Below is a small trained network, with its code and all its weights. Each question gives an input and a target symbol and asks what happens when units are switched off, that is, made to give their printed mean instead of their output.

import numpy as np


def w(rows, s, z=0):
    codes = np.array(rows[::2]) - 128.0
    scale = np.full(codes.shape[1], s)
    scale[-1] = z or s
    return codes * scale


def f(y):
    return np.maximum(y, 0)


def softmax(a):
    e = np.exp(a - a.max(-1, keepdims=True))
    return e / e.sum(-1, keepdims=True)


def log_softmax(a):
    a = a - a.max(-1, keepdims=True)
    return a - np.log(np.exp(a).sum(-1, keepdims=True))


def net(x, mask):
    ids = ['ΓΛημπφψ'.index(c) for c in x.split()]
    T = len(ids)
    res = E[ids] + P[:T]
    u = 0
    for l in range(2):
        q, k, v = (res @ M[l].T for M in (Q, K, V))
        z = softmax(np.where(np.tri(T) > 0, q @ k.T / 3**0.5, -1e9)) @ v
        res = res + np.where(mask[u], z, O[l][:, -1]) @ O[l][:, :-1]
        u += 1
        y = f(res @ A[l][:, :-1].T + A[l][:, -1])
        res = res + np.where(mask[u : u + 4], y, B[l][:, -1]) @ B[l][:, :-1]
        u += 4
    return log_softmax(res[-1] @ U[:, :-1].T + U[:, -1])


Q, K, V, O, A, B = {}, {}, {}, {}, {}, {}
E = w([
[153,56,10,115,165,127,137,144,87,137],'Γ',
[129,174,112,132,138,146,125,213,38,21],'Λ',
[159,145,103,209,166,99,181,83,147,49],'η',
[121,62,166,203,139,111,127,183,98,152],'μ',
[113,146,120,151,28,198,193,136,105,176],'π',
[121,81,139,136,80,179,93,123,159,74],'φ',
[130,124,176,68,163,146,126,94,105,152],'ψ',
],0.013)
P = w([
[218,122,164,2,126,121,152,217,232,120],'0',
[233,105,185,86,102,156,170,190,190,120],'1',
[198,79,188,107,132,183,169,178,166,111],'2',
[187,65,162,121,130,187,159,155,113,84],'3',
[177,82,163,138,122,180,147,123,93,93],'4',
[150,71,150,145,127,180,130,116,81,96],'5',
[134,84,138,158,113,176,115,97,78,118],'6',
[114,98,140,171,119,173,105,85,63,92],'7',
[95,96,115,172,107,165,102,76,46,95],'8',
[77,88,116,195,118,168,97,61,38,96],'9',
[49,108,118,183,117,191,99,58,45,106],'10',
[42,87,114,178,95,148,91,54,35,105],'11',
[18,112,112,184,97,133,71,43,34,113],'12',
],0.0046)
Q[0] = w([
[139,241,18,183,115,95,195,233,174,150],'L0H1',
[192,144,128,59,89,166,142,178,213,105],'L0H1',
[110,103,149,153,168,133,130,46,3,98],'L0H1',
],0.0033)
K[0] = w([
[245,122,158,110,148,79,243,252,176,159],'L0H1',
[164,87,185,119,66,231,140,96,171,132],'L0H1',
[15,134,88,193,151,49,113,125,43,175],'L0H1',
],0.0037)
V[0] = w([
[211,125,209,33,149,102,137,196,206,176],'L0H1',
[40,131,53,255,140,89,86,126,58,135],'L0H1',
[91,45,160,237,86,187,115,134,50,120],'L0H1',
],0.0056)
O[0] = w([
[253,82,162,139,132,152,124,189,144,143,148],'L0H1',
[12,159,101,128,149,58,103,120,120,143,35],'L0H1',
[58,91,146,164,124,145,130,90,74,124,254],'L0H1',
],0.0077,0.0039)
A[0] = w([
[124,81,82,127,92,157,51,123,176,90,184],'L0N1',
[128,68,118,221,189,89,163,177,100,140,201],'L0N2',
[86,145,152,61,170,116,100,69,111,161,191],'L0N3',
[147,169,56,198,119,153,255,117,81,120,253],'L0N4',
],0.0065,0.0022)
B[0] = w([
[127,59,102,148,98,181,99,126,136,62,254],'L0N1',
[145,31,119,228,156,104,166,164,90,112,216],'L0N2',
[68,92,147,109,118,177,136,63,95,115,166],'L0N3',
[143,123,69,179,35,138,255,138,116,73,228],'L0N4',
],0.0056,0.0042)
Q[1] = w([
[113,217,101,94,204,5,90,164,188,196],'L1H1',
[43,118,94,172,126,110,126,96,60,108],'L1H1',
[155,90,153,135,144,150,102,121,110,80],'L1H1',
],0.013)
K[1] = w([
[183,129,110,152,119,119,150,197,131,120],'L1H1',
[8,130,96,158,93,137,130,108,126,109],'L1H1',
[98,161,136,94,125,127,140,67,118,159],'L1H1',
],0.014)
V[1] = w([
[132,150,176,38,91,157,194,90,105,228],'L1H1',
[126,124,62,206,1,142,220,189,152,99],'L1H1',
[130,145,116,144,207,76,233,128,35,167],'L1H1',
],0.0052)
O[1] = w([
[140,82,181,39,63,210,223,73,74,121,128],'L1H1',
[42,208,64,150,41,124,140,175,199,185,158],'L1H1',
[206,138,146,136,120,56,254,161,33,176,1],'L1H1',
],0.0054,0.0051)
A[1] = w([
[183,113,123,115,129,66,253,174,20,147,180],'L1N1',
[161,143,171,171,181,111,119,163,106,67,175],'L1N2',
[162,185,86,158,126,65,159,138,73,139,4],'L1N3',
[129,199,70,77,107,81,134,170,155,206,153],'L1N4',
],0.0057,0.0023)
B[1] = w([
[163,194,151,53,177,19,213,135,96,223,252],'L1N1',
[133,152,194,156,191,119,74,138,110,63,190],'L1N2',
[129,138,255,211,159,38,130,148,150,195,144],'L1N3',
[221,154,75,70,233,38,107,92,120,90,137],'L1N4',
],0.0053,0.0045)
U = w([
[149,90,2,67,183,106,113,130,124,173,1],'Γ',
[116,219,122,73,154,123,98,215,79,73,36],'Λ',
[159,184,115,153,170,60,158,47,202,96,59],'η',
[116,106,187,176,154,81,101,182,132,207,42],'μ',
[97,168,131,112,72,143,174,148,140,201,83],'π',
[103,110,120,153,107,164,91,134,157,95,235],'φ',
[163,108,170,83,148,138,149,72,83,123,221],'ψ',
],0.0073,0.0021)

Each question gives the input, a string of symbols that net reads in full, and the target symbol t.
The units are the heads (3 rows each of Q, K, V and O) and the neurons (one row each of A and B). Each row of codes is followed by its name. A weight is (code - 128) times the scale printed after its matrix; where a second scale follows, it is the last column's (O, A, B and U).
mask holds one flag per unit, layer by layer, with each layer's heads first. A switched-off unit (its flag False) gives its mean, the last column of its rows in O or B, instead of its output. The means were averaged over made-up inputs and are rounded, as every weight is.
A unit's drop is (log p(t) with every unit on - log p(t) with that unit switched off) / (log p(t) with every unit on - log p(t) with every unit switched off).
The circuit of an input: a set's keep is (log p(t) with only the set's units on - log p(t) with every unit switched off) / (log p(t) with every unit on - log p(t) with every unit switched off). Starting from all 10 units, units are removed one at a time, each time the one whose removal leaves the highest keep (on an exact tie, the one counted first), for as long as the keep stays at least 0.8.
units of the circuit, in order: the units of the circuit, biggest drop first
most important unit: the unit with the biggest drop
top k neurons: the k neurons with the biggest drops, biggest first
top k neurons in layer l: the k neurons of layer l with the biggest drops, biggest first
drop when u is switched off: that unit's drop, to one decimal
input φ μ ψ φ φ φ ψ φ ψ μ, target ψ: top 2 neurons => (L0N3 L0N4)
input Γ μ π η, target π: most important unit => L1H1
input φ π φ φ Λ μ π Γ, target π: units of the circuit, in order => (L1H1 L0H1 L0N4)
input φ ψ φ Γ ψ Γ, target ψ: top 3 neurons => (L0N4 L0N1 L0N2)
input ψ φ φ φ φ π μ φ φ ψ π, target ψ: units of the circuit, in order => (L1H1 L0N3 L0N4)
input π μ ψ φ π η π μ, target π: top 2 neurons in layer 0 => (L0N4 L0N2)
input Γ φ φ ψ ψ π Λ, target ψ: units of the circuit, in order => (L1H1 L0N4)
input ψ π η, target ψ: units of the circuit, in order => (L1H1 L0N4)
input Γ ψ φ φ μ φ η π ψ η Γ, target ψ: units of the circuit, in order => (L1H1 L0N3 L0N4)
input μ π Γ, target π: top 2 neurons in layer 0 => (L0N2 L0N4)
input ψ φ μ φ φ μ ψ φ, target ψ: units of the circuit, in order => (L1H1 L0N4)
input μ π η μ, target π: units of the circuit, in order => (L1H1 L0N2 L0N4)
input π ψ φ φ φ φ η Λ φ ψ φ, target ψ: top 2 neurons => (L0N3 L0N4)
input φ μ φ φ φ φ φ φ η ψ Λ Λ, target ψ: top 2 neurons in layer 0 => (L0N3 L0N4)
input ψ μ Γ π π Λ, target π: most important unit => L0H1
input φ ψ φ μ φ μ μ μ μ, target μ: drop when L1H1 is switched off => 0.5
input φ Λ ψ φ φ ψ μ, target ψ: drop when L0N1 is switched off => 0.1
input ψ π μ π φ φ π ψ π, target ψ: drop when L1H1 is switched off => 1.4
